Below is a small trained network, with its code and all its weights. Each question gives an input and a class and asks what happens when units are switched off, that is, made to give their printed mean instead of their output.

import numpy as np


def w(rows, s, z=0):
    codes = np.array(rows[::2]) - 128.0
    scale = np.full(codes.shape[1], s)
    scale[-1] = z or s
    return codes * scale


def norm(h):
    return h / np.sqrt((h * h).mean(-1, keepdims=True) + 1e-5)


def f(y):
    return np.maximum(y, 0)


def log_softmax(a):
    a = a - a.max(-1, keepdims=True)
    return a - np.log(np.exp(a).sum(-1, keepdims=True))


def net(x, mask):
    res = np.array(x, float).reshape(1, 7) / 4 @ E
    u = 0
    for l in range(4):
        y = f(norm(res) @ A[l][:, :-1].T + A[l][:, -1])
        res = res + np.where(mask[u : u + 7], y, B[l][:, -1]) @ B[l][:, :-1]
        u += 7
    return log_softmax(norm(res)[-1] @ U[:, :-1].T + U[:, -1])


A, B = {}, {}
E = w([
[113,122,133,120],'x0',
[129,194,209,156],'x1',
[128,128,131,128],'x2',
[62,119,126,236],'x3',
[135,129,125,130],'x4',
[47,254,20,96],'x5',
[113,124,135,120],'x6',
],0.0075)
A[0] = w([
[152,148,147,22,68],'L0N1',
[184,188,105,121,143],'L0N2',
[158,59,191,143,193],'L0N3',
[194,180,95,170,86],'L0N4',
[165,252,254,159,88],'L0N5',
[139,89,89,104,99],'L0N6',
[228,88,157,168,2],'L0N7',
],0.0099,0.005)
B[0] = w([
[161,156,156,82,190],'L0N1',
[117,127,153,69,177],'L0N2',
[61,173,104,86,254],'L0N3',
[91,101,148,124,139],'L0N4',
[133,25,3,95,228],'L0N5',
[150,126,115,107,161],'L0N6',
[72,178,194,110,177],'L0N7',
],0.011,0.0064)
A[1] = w([
[59,151,102,146,81],'L1N1',
[90,57,144,45,6],'L1N2',
[137,168,148,70,145],'L1N3',
[163,69,235,138,81],'L1N4',
[99,99,55,161,140],'L1N5',
[154,1,218,114,101],'L1N6',
[139,175,72,120,162],'L1N7',
],0.0096,0.0019)
B[1] = w([
[153,159,159,135,199],'L1N1',
[158,146,141,126,255],'L1N2',
[109,120,185,105,212],'L1N3',
[15,181,84,68,152],'L1N4',
[176,101,164,69,216],'L1N5',
[85,142,7,31,185],'L1N6',
[70,129,169,113,196],'L1N7',
],0.012,0.006)
A[2] = w([
[90,166,236,117,65],'L2N1',
[141,137,57,114,17],'L2N2',
[146,109,92,50,244],'L2N3',
[6,125,193,165,79],'L2N4',
[173,92,38,95,107],'L2N5',
[76,89,152,229,220],'L2N6',
[44,68,98,203,252],'L2N7',
],0.011,0.0028)
B[2] = w([
[90,58,114,188,170],'L2N1',
[92,96,122,152,139],'L2N2',
[152,60,80,217,250],'L2N3',
[127,95,122,94,164],'L2N4',
[203,128,125,255,174],'L2N5',
[180,93,180,60,141],'L2N6',
[235,130,125,14,149],'L2N7',
],0.01,0.012)
A[3] = w([
[121,1,142,120,255],'L3N1',
[190,95,245,217,61],'L3N2',
[224,141,223,48,84],'L3N3',
[27,180,146,100,137],'L3N4',
[56,203,84,103,63],'L3N5',
[43,118,191,136,64],'L3N6',
[75,134,109,33,90],'L3N7',
],0.0078,0.0043)
B[3] = w([
[108,174,232,223,249],'L3N1',
[111,53,130,2,136],'L3N2',
[229,166,243,133,147],'L3N3',
[112,153,173,85,152],'L3N4',
[85,57,65,182,143],'L3N5',
[171,192,135,234,139],'L3N6',
[136,19,174,192,171],'L3N7',
],0.0069,0.012)
U = w([
[2,147,74,92,185],'0',
[124,107,150,176,179],'1',
[130,104,153,174,151],'2',
[172,97,74,180,81],'3',
[116,115,162,170,138],'4',
[124,121,160,174,129],'5',
[169,150,158,60,118],'6',
[105,217,110,175,2],'7',
],0.016,0.0089)

Each question gives the input, the list of numbers given to net, and the class t.
The units are the neurons (one row each of A and B). Each row of codes is followed by its name. A weight is (code - 128) times the scale printed after its matrix; where a second scale follows, it is the last column's (A, B and U).
mask holds one flag per neuron, layer by layer. A switched-off neuron (its flag False) gives its mean, the last column of its row in B, instead of its output. The means were averaged over made-up inputs and are rounded, as every weight is.
A unit's drop is (log p(t) with every unit on - log p(t) with that unit switched off) / (log p(t) with every unit on - log p(t) with every unit switched off).
The circuit of an input: a set's keep is (log p(t) with only the set's units on - log p(t) with every unit switched off) / (log p(t) with every unit on - log p(t) with every unit switched off). Starting from the 12 units with the biggest drops (on a tie, the unit counted first), units are removed one at a time, each time the one whose removal leaves the highest keep (on an exact tie, the one counted first), for as long as the keep stays at least 0.8.
circuit, biggest first: the units of the circuit, biggest drop first
k most important neurons: the k neurons with the biggest drops, biggest first
k most important neurons of layer l: the k neurons of layer l with the biggest drops, biggest first
drop of u: that unit's drop, to one decimal
input [4,-2,4,-6,2,-6,-4], class 0: circuit, biggest first : [L1N4; L1N6]
input [3,-6,3,3,-2,-7,-1], class 0: 3 most important neurons : [L0N5; L1N6; L1N4]
input [6,-1,4,2,7,5,-5], class 5: 3 most important neurons : [L0N3; L1N6; L0N5]
input [-8,-5,-1,2,4,6,5], class 2: 2 most important neurons : [L0N3; L1N5]
input [-4,8,7,-8,-2,7,-6], class 3: 2 most important neurons : [L0N5; L0N3]
input [7,3,6,-1,-4,-8,-3], class 0: circuit, biggest first : [L1N6]
input [4,7,-6,5,6,-6,-5], class 3: 2 most important neurons : [L0N5; L1N6]
input [-4,6,4,4,4,-8,-8], class 0: circuit, biggest first : [L1N4; L1N6]
input [6,-4,-7,8,3,-3,-4], class 6: 2 most important neurons : [L0N5; L2N7]
input [0,-7,-5,-6,-2,-8,-8], class 0: circuit, biggest first : [L1N6; L1N4]
input [3,7,-7,1,1,5,-1], class 3: circuit, biggest first : [L0N5; L0N3]
input [7,-6,2,5,3,5,7], class 1: 4 most important neurons : [L1N5; L0N3; L0N5; L1N6]
input [5,-5,6,-3,0,3,-5], class 4: 2 most important neurons : [L0N5; L1N6]
input [-3,8,-8,-4,-7,0,3], class 3: circuit, biggest first : [L0N5]
input [4,-4,-7,7,-7,-7,-1], class 0: 3 most important neurons : [L0N5; L1N6; L1N4]
input [-1,-2,-5,0,-1,-7,-2], class 0: 2 most important neurons : [L1N4; L1N6]
input [3,0,-2,8,3,-7,5], class 6: 4 most important neurons of layer 0 : [L0N3; L0N1; L0N2; L0N5]
input [-7,-6,-6,0,-5,4,2], class 2: 4 most important neurons : [L0N3; L0N5; L1N6; L1N7]
input [2,-5,4,7,-4,2,-2], class 6: 2 most important neurons of layer 0 : [L0N1; L0N5]
input [-1,3,0,-5,-6,-8,-5], class 0: most important neuron : [L1N4]
input [6,3,-5,7,-4,-8,6], class 0: 2 most important neurons : [L1N6; L1N4]
input [-1,0,-2,-6,-7,4,-4], class 5: 2 most important neurons of layer 0 : [L0N3; L0N5]
input [3,-1,4,8,-3,0,-2], class 6: 3 most important neurons of layer 2 : [L2N7; L2N6; L2N3]
input [5,6,6,-6,-5,-8,-2], class 0: drop of L1N6 : 0.3
input [-1,5,-3,4,1,0,-3], class 3: drop of L0N5 : 1.3
input [5,8,6,5,8,-4,-7], class 3: drop of L0N5 : 1.5
input [-1,-1,6,5,-6,-8,-5], class 0: drop of L1N4 : 0.2
input [5,3,-6,-6,6,3,8], class 1: most important neuron of layer 0 : [L0N3]
